Below is a small trained network, with its code and all its weights. Each question gives an input and a class and asks what happens when units are switched off, that is, made to give their printed mean instead of their output.

import numpy as np


def w(rows, s, z=0):
    codes = np.array(rows[::2]) - 128.0
    scale = np.full(codes.shape[1], s)
    scale[-1] = z or s
    return codes * scale


def f(y):
    return y / 2 * (1 + np.tanh(0.7978845608 * (y + 0.044715 * y**3)))


def log_softmax(a):
    a = a - a.max(-1, keepdims=True)
    return a - np.log(np.exp(a).sum(-1, keepdims=True))


def net(x, mask):
    res = np.array(x, float).reshape(1, 7) / 4 @ E
    y = f(res @ A[0][:, :-1].T + A[0][:, -1])
    res = res + np.where(mask, y, B[0][:, -1]) @ B[0][:, :-1]
    return log_softmax(res[-1] @ U[:, :-1].T + U[:, -1])


A, B = {}, {}
E = w([
[204,76,142,48,63,30,111,104,44],'x0',
[94,28,156,99,158,107,209,36,182],'x1',
[126,132,130,126,119,127,130,123,130],'x2',
[207,96,9,117,105,210,111,79,158],'x3',
[204,86,170,253,76,112,187,155,123],'x4',
[30,91,71,177,91,157,146,79,26],'x5',
[138,199,47,122,148,64,226,144,128],'x6',
],0.0042)
A[0] = w([
[92,143,122,180,175,185,142,156,172,90],'n1',
[89,138,174,139,152,89,130,153,98,79],'n2',
[56,113,99,159,106,149,148,101,42,107],'n3',
[142,136,152,116,134,111,133,140,160,80],'n4',
[203,158,183,85,165,118,126,155,209,109],'n5',
[102,37,143,108,164,93,191,92,176,110],'n6',
[139,112,136,136,151,126,133,149,120,254],'n7',
[134,70,212,140,91,205,21,109,142,128],'n8',
[172,108,139,76,86,83,122,115,70,100],'n9',
[183,78,147,232,126,102,147,153,125,128],'n10',
[143,212,45,125,115,59,223,128,146,120],'n11',
[89,149,119,176,168,183,137,153,183,115],'n12',
[171,200,99,166,134,139,57,192,45,122],'n13',
[183,94,136,64,88,88,123,126,65,107],'n14',
[138,179,76,124,140,81,206,136,129,116],'n15',
[55,111,102,166,105,152,146,106,32,122],'n16',
[219,81,17,121,112,204,120,95,152,111],'n17',
[69,150,204,137,148,70,138,161,102,86],'n18',
[86,170,125,183,140,187,137,140,194,115],'n19',
[165,166,155,119,111,124,127,131,198,184],'n20',
[85,140,193,132,156,86,139,160,97,85],'n21',
[167,108,143,205,113,111,155,137,131,92],'n22',
[48,150,97,3,167,132,81,136,130,110],'n23',
[69,162,213,139,104,83,147,128,125,161],'n24',
[190,84,129,75,137,78,117,131,36,119],'n25',
[181,106,159,203,108,130,167,140,116,121],'n26',
[104,54,145,105,147,106,191,80,172,100],'n27',
[134,131,127,155,127,120,112,133,122,87],'n28',
[152,136,135,127,145,125,125,137,161,66],'n29',
[140,194,124,140,110,130,82,166,88,78],'n30',
[163,119,155,198,108,125,162,133,124,96],'n31',
[192,149,171,92,150,113,120,155,205,93],'n32',
[90,145,117,51,153,137,99,116,132,88],'n33',
[141,187,122,159,106,137,81,163,87,105],'n34',
],0.008,0.0064)
B[0] = w([
[110,150,171,164,110,83,126,109,188,159],'n1',
[140,167,121,144,155,144,91,162,146,127],'n2',
[168,80,84,186,107,84,110,157,101,165],'n3',
[148,130,117,158,124,137,110,151,125,115],'n4',
[155,78,61,198,101,96,114,150,88,187],'n5',
[182,98,108,103,109,208,135,121,201,176],'n6',
[78,77,86,64,143,94,151,81,119,253],'n7',
[76,86,231,143,146,184,154,161,59,202],'n8',
[103,150,156,167,124,89,128,114,190,154],'n9',
[145,187,122,77,86,116,134,92,71,177],'n10',
[81,81,240,144,130,187,119,147,65,204],'n11',
[100,138,162,144,114,61,125,99,185,175],'n12',
[167,65,104,86,120,194,159,94,206,190],'n13',
[82,153,162,172,120,77,130,107,192,165],'n14',
[101,101,185,138,135,166,123,145,92,169],'n15',
[160,69,71,176,115,81,110,150,96,177],'n16',
[104,219,80,91,251,119,74,210,138,210],'n17',
[127,193,106,124,201,155,94,187,140,154],'n18',
[93,137,169,141,116,59,131,98,192,179],'n19',
[108,85,81,126,129,95,132,110,103,202],'n20',
[135,173,114,127,174,142,94,166,142,140],'n21',
[158,192,134,121,104,124,132,119,100,140],'n22',
[174,215,130,90,63,107,169,82,41,196],'n23',
[99,139,84,85,193,126,110,141,131,187],'n24',
[81,140,157,161,122,74,132,99,196,171],'n25',
[142,183,122,100,101,121,141,100,87,162],'n26',
[183,108,122,112,106,202,133,129,198,164],'n27',
[148,143,137,133,125,143,129,132,133,110],'n28',
[152,140,132,168,110,125,113,148,136,109],'n29',
[178,128,123,128,120,183,135,129,176,136],'n30',
[146,188,137,118,104,129,133,122,98,139],'n31',
[165,96,86,195,103,107,106,155,103,164],'n32',
[157,187,136,131,90,131,135,123,96,141],'n33',
[165,115,116,107,121,176,140,115,169,148],'n34',
],0.023,0.0051)
U = w([
[72,159,185,200,113,40,129,64,242,102],'0',
[131,207,79,100,250,147,40,229,133,130],'1',
[200,229,124,86,38,119,178,64,35,102],'2',
[191,29,49,254,89,86,88,173,87,97],'3',
[210,66,117,93,112,240,167,96,233,121],'4',
[81,71,103,83,157,110,155,90,108,254],'5',
[71,72,249,160,149,197,139,173,61,85],'6',
],0.0065,0.0064)

Each question gives the input, the list of numbers given to net, and the class t.
The units are the neurons (one row each of A and B). Each row of codes is followed by its name. A weight is (code - 128) times the scale printed after its matrix; where a second scale follows, it is the last column's (A, B and U).
mask holds one flag per neuron, in row order. A switched-off neuron (its flag False) gives its mean, the last column of its row in B, instead of its output. The means were averaged over made-up inputs and are rounded, as every weight is.
A unit's drop is (log p(t) with every unit on - log p(t) with that unit switched off) / (log p(t) with every unit on - log p(t) with every unit switched off).
The circuit of an input: a set's keep is (log p(t) with only the set's units on - log p(t) with every unit switched off) / (log p(t) with every unit on - log p(t) with every unit switched off). Starting from the 12 units with the biggest drops (on a tie, the unit counted first), units are removed one at a time, each time the one whose removal leaves the highest keep (on an exact tie, the one counted first), for as long as the keep stays at least 0.8.
units of the circuit, in order: the units of the circuit, biggest drop first
unit that matters most: the unit with the biggest drop
k most important neurons: the k neurons with the biggest drops, biggest first
drop when u is switched off: that unit's drop, to one decimal
input [2,5,-6,-6,2,-1,7], class 6: unit that matters most -> n11
input [-2,7,4,5,2,1,2], class 4: 2 most important neurons -> n6; n27
input [6,-6,-6,-8,7,6,-8], class 1: 3 most important neurons -> n18; n24; n21
input [8,0,3,-8,5,-3,-6], class 0: 3 most important neurons -> n25; n14; n9
input [2,6,3,-4,-2,-5,4], class 4: 2 most important neurons -> n6; n27
input [5,7,-2,-8,6,5,-4], class 1: units of the circuit, in order -> n18; n24
input [-4,1,-5,-2,-5,-8,-8], class 3: 3 most important neurons -> n5; n32; n11
input [6,-4,0,-7,2,0,-4], class 1: 2 most important neurons -> n18; n24
input [0,-2,-7,-6,4,8,7], class 3: 4 most important neurons -> n16; n3; n17; n8
input [-3,-7,-7,-4,8,-3,1], class 2: 2 most important neurons -> n10; n26
input [-8,-5,5,-4,7,0,1], class 0: 3 most important neurons -> n19; n12; n1
input [3,1,3,3,5,-6,-7], class 6: 4 most important neurons -> n8; n23; n16; n3
input [-3,6,-6,-7,-5,-2,7], class 1: 4 most important neurons -> n18; n24; n8; n21
input [8,7,-6,1,8,8,7], class 0: units of the circuit, in order -> n25
input [7,4,-2,-1,-2,0,6], class 0: 2 most important neurons -> n25; n14
input [3,-7,4,-3,1,0,-7], class 4: 3 most important neurons -> n13; n11; n34
input [0,-7,-6,-1,7,-8,-1], class 3: 4 most important neurons -> n5; n32; n23; n20
input [-2,-2,-2,-3,0,7,3], class 3: 2 most important neurons -> n16; n3
input [3,-6,-7,-2,-5,8,0], class 3: drop when n5 is switched off -> 0.0
input [-3,8,-4,-6,-5,-6,-1], class 4: drop when n27 is switched off -> 0.4
input [-1,8,5,-3,5,0,6], class 4: drop when n27 is switched off -> 0.2
input [-6,2,-1,-7,1,7,5], class 1: units of the circuit, in order -> n18
input [-2,-5,3,-3,-3,1,-7], class 6: drop when n17 is switched off -> 0.1
